Below is a small trained network, with its code and all its weights. Each question gives an input and a target symbol and asks what happens when units are switched off, that is, made to give their printed mean instead of their output.

import numpy as np


def w(rows, s, z=0):
    codes = np.array(rows[::2]) - 128.0
    scale = np.full(codes.shape[1], s)
    scale[-1] = z or s
    return codes * scale


def f(y):
    return np.maximum(y, 0)


def softmax(a):
    e = np.exp(a - a.max(-1, keepdims=True))
    return e / e.sum(-1, keepdims=True)


def log_softmax(a):
    a = a - a.max(-1, keepdims=True)
    return a - np.log(np.exp(a).sum(-1, keepdims=True))


def net(x, mask):
    ids = ['ΓΨδεζημξπ'.index(c) for c in x.split()]
    T = len(ids)
    res = E[ids] + P[:T]
    q, k, v = (res @ M[0].T for M in (Q, K, V))
    z = softmax(np.where(np.tri(T) > 0, q @ k.T / 3**0.5, -1e9)) @ v
    res = res + np.where(mask[0], z, O[0][:, -1]) @ O[0][:, :-1]
    y = f(res @ A[0][:, :-1].T + A[0][:, -1])
    res = res + np.where(mask[1:13], y, B[0][:, -1]) @ B[0][:, :-1]
    return log_softmax(res[-1] @ U[:, :-1].T + U[:, -1])


Q, K, V, O, A, B = {}, {}, {}, {}, {}, {}
E = w([
[15,92,179,100,110],'Γ',
[168,131,194,170,67],'Ψ',
[150,80,125,90,138],'δ',
[136,100,124,80,150],'ε',
[127,124,130,86,152],'ζ',
[115,150,135,92,154],'η',
[253,165,120,112,147],'μ',
[97,158,200,154,82],'ξ',
[157,111,46,158,142],'π',
],0.021)
P = w([
[118,143,118,149,85],'0',
[119,95,189,162,202],'1',
[100,112,152,234,254],'2',
[58,106,119,245,223],'3',
[149,131,182,108,62],'4',
[128,172,45,149,23],'5',
[100,144,90,187,94],'6',
[134,113,194,151,131],'7',
[92,119,148,202,207],'8',
[109,138,106,189,104],'9',
],0.0075)
Q[0] = w([
[171,181,26,93,49],'H0',
[5,82,61,161,105],'H0',
[81,122,200,40,8],'H0',
],0.03)
K[0] = w([
[152,96,160,221,252],'H0',
[38,118,53,204,117],'H0',
[110,93,245,115,209],'H0',
],0.027)
V[0] = w([
[206,2,112,141,115],'H0',
[110,61,100,58,127],'H0',
[112,227,119,46,197],'H0',
],0.015)
O[0] = w([
[53,73,102,231,214,5],'H0',
[144,186,22,134,48,80],'H0',
[150,159,131,147,255,41],'H0',
],0.012,0.0026)
A[0] = w([
[48,85,115,9,153,79],'N0',
[166,123,124,23,171,54],'N1',
[211,159,82,34,214,78],'N2',
[178,175,173,228,127,104],'N3',
[104,183,184,234,80,67],'N4',
[207,147,31,128,191,70],'N5',
[95,126,12,127,156,40],'N6',
[155,110,109,42,206,145],'N7',
[199,159,112,91,172,11],'N8',
[35,85,56,104,133,8],'N9',
[60,250,211,181,87,44],'N10',
[178,92,193,230,84,70],'N11',
],0.012,0.016)
B[0] = w([
[89,168,118,123,102,187],'N0',
[161,139,171,157,122,182],'N1',
[143,73,99,94,113,229],'N2',
[125,112,123,108,80,200],'N3',
[155,132,168,102,144,194],'N4',
[122,165,105,72,116,184],'N5',
[142,193,97,198,107,166],'N6',
[100,156,129,151,173,253],'N7',
[162,141,156,232,153,146],'N8',
[128,4,164,98,148,159],'N9',
[101,83,121,148,162,239],'N10',
[137,144,86,128,113,204],'N11',
],0.04,0.0081)
U = w([
[227,119,177,71,1,183],'Γ',
[54,122,174,82,21,1],'Ψ',
[147,101,154,157,64,174],'δ',
[166,183,150,122,73,131],'ε',
[143,117,129,37,119,151],'ζ',
[210,130,191,103,122,178],'η',
[106,131,191,112,126,12],'μ',
[160,170,243,105,66,246],'ξ',
[127,35,249,61,100,217],'π',
],0.0048,0.0029)

Each question gives the input, a string of symbols that net reads in full, and the target symbol t.
The units are the heads (3 rows each of Q, K, V and O) and the neurons (one row each of A and B). Each row of codes is followed by its name. A weight is (code - 128) times the scale printed after its matrix; where a second scale follows, it is the last column's (O, A, B and U).
mask holds one flag per unit, heads first, then neurons. A switched-off unit (its flag False) gives its mean, the last column of its rows in O or B, instead of its output. The means were averaged over made-up inputs and are rounded, as every weight is.
A unit's drop is (log p(t) with every unit on - log p(t) with that unit switched off) / (log p(t) with every unit on - log p(t) with every unit switched off).
The circuit of an input: a set's keep is (log p(t) with only the set's units on - log p(t) with every unit switched off) / (log p(t) with every unit on - log p(t) with every unit switched off). Starting from the 12 units with the biggest drops (on a tie, the unit counted first), units are removed one at a time, each time the one whose removal leaves the highest keep (on an exact tie, the one counted first), for as long as the keep stays at least 0.8.
units of the circuit, in order: the units of the circuit, biggest drop first
most important unit: the unit with the biggest drop
top k neurons: the k neurons with the biggest drops, biggest first
input ζ η ζ ζ η δ, target ζ: units of the circuit, in order -> (H0; N2; N5)
input Γ ζ ε μ Γ η δ ζ, target Γ: units of the circuit, in order -> (H0; N7)
input ζ η ζ ξ, target π: units of the circuit, in order -> (N10; N4)
input η μ Γ π Ψ η π ε, target Ψ: units of the circuit, in order -> (H0; N0)
input Γ η ξ ξ μ π ε Ψ ζ Ψ, target Γ: units of the circuit, in order -> (N3; N7)
input π ξ Ψ η, target π: units of the circuit, in order -> (H0; N9)
input π ε Γ ε, target π: units of the circuit, in order -> (N9; H0)
input ε Γ π η Γ η, target π: top 4 neurons -> (N9; N6; N11; N7)
input ζ ξ π μ η δ, target π: units of the circuit, in order -> (H0; N9)
input ε π δ, target ε: units of the circuit, in order -> (H0; N6; N5)
input μ ε ξ Γ ε ε ξ ε π, target δ: top 3 neurons -> (N6; N9; N4)
input η δ Γ δ, target η: top 3 neurons -> (N8; N1; N7)
input ξ ε μ ζ δ ξ Γ ζ δ, target ξ: units of the circuit, in order -> (H0; N1; N0)
input Γ ξ δ, target Γ: most important unit -> H0
input δ ζ π ε Ψ ζ, target π: top 3 neurons -> (N9; N11; N7)
input Γ δ Ψ, target Γ: most important unit -> N7
input Γ Γ ξ η, target Γ: top 2 neurons -> (N7; N10)
input ζ Γ ε η η ξ ξ μ ε, target ξ: top 2 neurons -> (N1; N0)
input μ ζ Ψ δ, target μ: top 2 neurons -> (N7; N2)
input ε Ψ ξ ε ξ η η Γ ζ, target η: top 2 neurons -> (N8; N7)
